Below is a small trained network, with its code and all its weights. Each question gives an input and a target symbol and asks what happens when units are switched off, that is, made to give their printed mean instead of their output.

import numpy as np


def w(rows, s, z=0):
    codes = np.array(rows[::2]) - 128.0
    scale = np.full(codes.shape[1], s)
    scale[-1] = z or s
    return codes * scale


def norm(h):
    return h / np.sqrt((h * h).mean(-1, keepdims=True) + 1e-5)


def softmax(a):
    e = np.exp(a - a.max(-1, keepdims=True))
    return e / e.sum(-1, keepdims=True)


def log_softmax(a):
    a = a - a.max(-1, keepdims=True)
    return a - np.log(np.exp(a).sum(-1, keepdims=True))


def net(x, mask):
    ids = ['αεζηθλξστφψω'.index(c) for c in x.split()]
    T = len(ids)
    res = E[ids] + P[:T]
    u = 0
    for l in range(2):
        r = norm(res)
        for j in range(3):
            rows = slice(2 * j, 2 * j + 2)
            q, k, v = (r @ M[l][rows].T for M in (Q, K, V))
            z = softmax(np.where(np.tri(T) > 0, q @ k.T / 2**0.5, -1e9)) @ v
            o = O[l][rows]
            res = res + np.where(mask[u + j], z, o[:, -1]) @ o[:, :-1]
        u += 3
    return log_softmax(norm(res)[-1] @ U[:, :-1].T + U[:, -1])


Q, K, V, O = {}, {}, {}, {}
E = w([
[119,159,118],'α',
[122,115,133],'ε',
[121,113,137],'ζ',
[127,146,118],'η',
[124,125,4],'θ',
[126,114,143],'λ',
[132,139,115],'ξ',
[93,36,125],'σ',
[158,157,182],'τ',
[125,122,87],'φ',
[74,207,254],'ψ',
[228,122,181],'ω',
],0.0093)
P = w([
[107,138,99],'0',
[255,254,188],'1',
[219,222,162],'2',
[175,202,148],'3',
[132,171,169],'4',
[129,180,149],'5',
[156,191,154],'6',
[172,191,153],'7',
[134,184,150],'8',
],0.0014)
Q[0] = w([
[178,2,76],'L0H1',
[94,249,95],'L0H1',
[138,94,20],'L0H2',
[206,117,169],'L0H2',
[201,125,132],'L0H3',
[124,158,171],'L0H3',
],0.0078)
K[0] = w([
[32,2,146],'L0H1',
[198,223,40],'L0H1',
[125,202,38],'L0H2',
[178,88,103],'L0H2',
[66,85,90],'L0H3',
[176,131,79],'L0H3',
],0.0079)
V[0] = w([
[159,103,47],'L0H1',
[157,253,118],'L0H1',
[100,45,250],'L0H2',
[222,62,89],'L0H2',
[11,136,201],'L0H3',
[120,96,47],'L0H3',
],0.0046)
O[0] = w([
[80,177,193,146],'L0H1',
[93,2,134,7],'L0H1',
[172,14,56,196],'L0H2',
[132,204,40,155],'L0H2',
[64,73,228,154],'L0H3',
[80,121,80,143],'L0H3',
],0.0048,0.0012)
Q[1] = w([
[198,79,63],'L1H1',
[139,120,11],'L1H1',
[181,145,184],'L1H2',
[20,108,66],'L1H2',
[254,77,117],'L1H3',
[162,128,218],'L1H3',
],0.0061)
K[1] = w([
[162,81,85],'L1H1',
[158,130,2],'L1H1',
[150,150,157],'L1H2',
[100,106,37],'L1H2',
[186,190,33],'L1H3',
[71,145,79],'L1H3',
],0.0079)
V[1] = w([
[119,192,158],'L1H1',
[55,94,176],'L1H1',
[50,118,89],'L1H2',
[4,88,41],'L1H2',
[51,45,88],'L1H3',
[28,141,67],'L1H3',
],0.0039)
O[1] = w([
[78,47,118,59],'L1H1',
[57,162,144,178],'L1H1',
[163,128,69,182],'L1H2',
[150,105,3,248],'L1H2',
[43,52,191,252],'L1H3',
[21,148,164,156],'L1H3',
],0.004,0.0018)
U = w([
[62,162,165,36],'α',
[30,2,6,97],'ε',
[138,13,151,52],'ζ',
[93,174,85,49],'η',
[82,233,12,116],'θ',
[139,57,199,26],'λ',
[196,78,100,54],'ξ',
[240,136,67,153],'σ',
[173,58,226,154],'τ',
[61,244,114,255],'φ',
[58,131,249,186],'ψ',
[245,197,210,187],'ω',
],0.0083,0.0071)

Each question gives the input, a string of symbols that net reads in full, and the target symbol t.
The units are the heads (2 rows each of Q, K, V and O). Each row of codes is followed by its name. A weight is (code - 128) times the scale printed after its matrix; where a second scale follows, it is the last column's (O and U).
mask holds one flag per head, layer by layer. A switched-off head (its flag False) gives its mean, the last column of its rows in O, instead of its output. The means were averaged over made-up inputs and are rounded, as every weight is.
A unit's drop is (log p(t) with every unit on - log p(t) with that unit switched off) / (log p(t) with every unit on - log p(t) with every unit switched off).
The circuit of an input: a set's keep is (log p(t) with only the set's units on - log p(t) with every unit switched off) / (log p(t) with every unit on - log p(t) with every unit switched off). Starting from all 6 units, units are removed one at a time, each time the one whose removal leaves the highest keep (on an exact tie, the one counted first), for as long as the keep stays at least 0.8.
circuit, biggest first: the units of the circuit, biggest drop first
heads that matter: for each layer, one digit per head in row order, 1 if its drop is at least 0.15 and else 0, layers parted by /
drop of u: that unit's drop, to one decimal
input σ α σ σ ε σ ζ, target σ: heads that matter -> 110 / 000
input σ ε α σ σ λ, target σ: circuit, biggest first -> [L0H2 L0H1]
input α σ ψ η, target ψ: heads that matter -> 010 / 000
input ω ε σ α, target σ: circuit, biggest first -> [L0H1 L1H3 L0H3]
input ξ ξ θ σ, target φ: circuit, biggest first -> [L0H2 L0H1]
input η α ξ ω α, target ψ: heads that matter -> 110 / 010
input ω ξ ζ σ, target σ: heads that matter -> 101 / 001
input θ ξ σ, target θ: heads that matter -> 111 / 000
input ε ξ σ λ, target σ: heads that matter -> 010 / 000
input τ ξ θ ξ, target ω: circuit, biggest first -> [L1H3 L1H2]
input σ α ξ, target ε: heads that matter -> 100 / 010
input α ξ ε α ζ ξ ξ α τ, target τ: heads that matter -> 110 / 000
input ξ θ ω σ σ, target θ: heads that matter -> 111 / 001
input ζ ε ξ σ α ω ξ, target ε: heads that matter -> 100 / 000
input α α ξ ξ, target ψ: drop of L0H2 -> 0.9
input ζ φ ξ ξ ψ σ ζ ω η, target ε: drop of L0H1 -> 1.5
input α ξ ψ σ, target ψ: drop of L0H2 -> 0.7
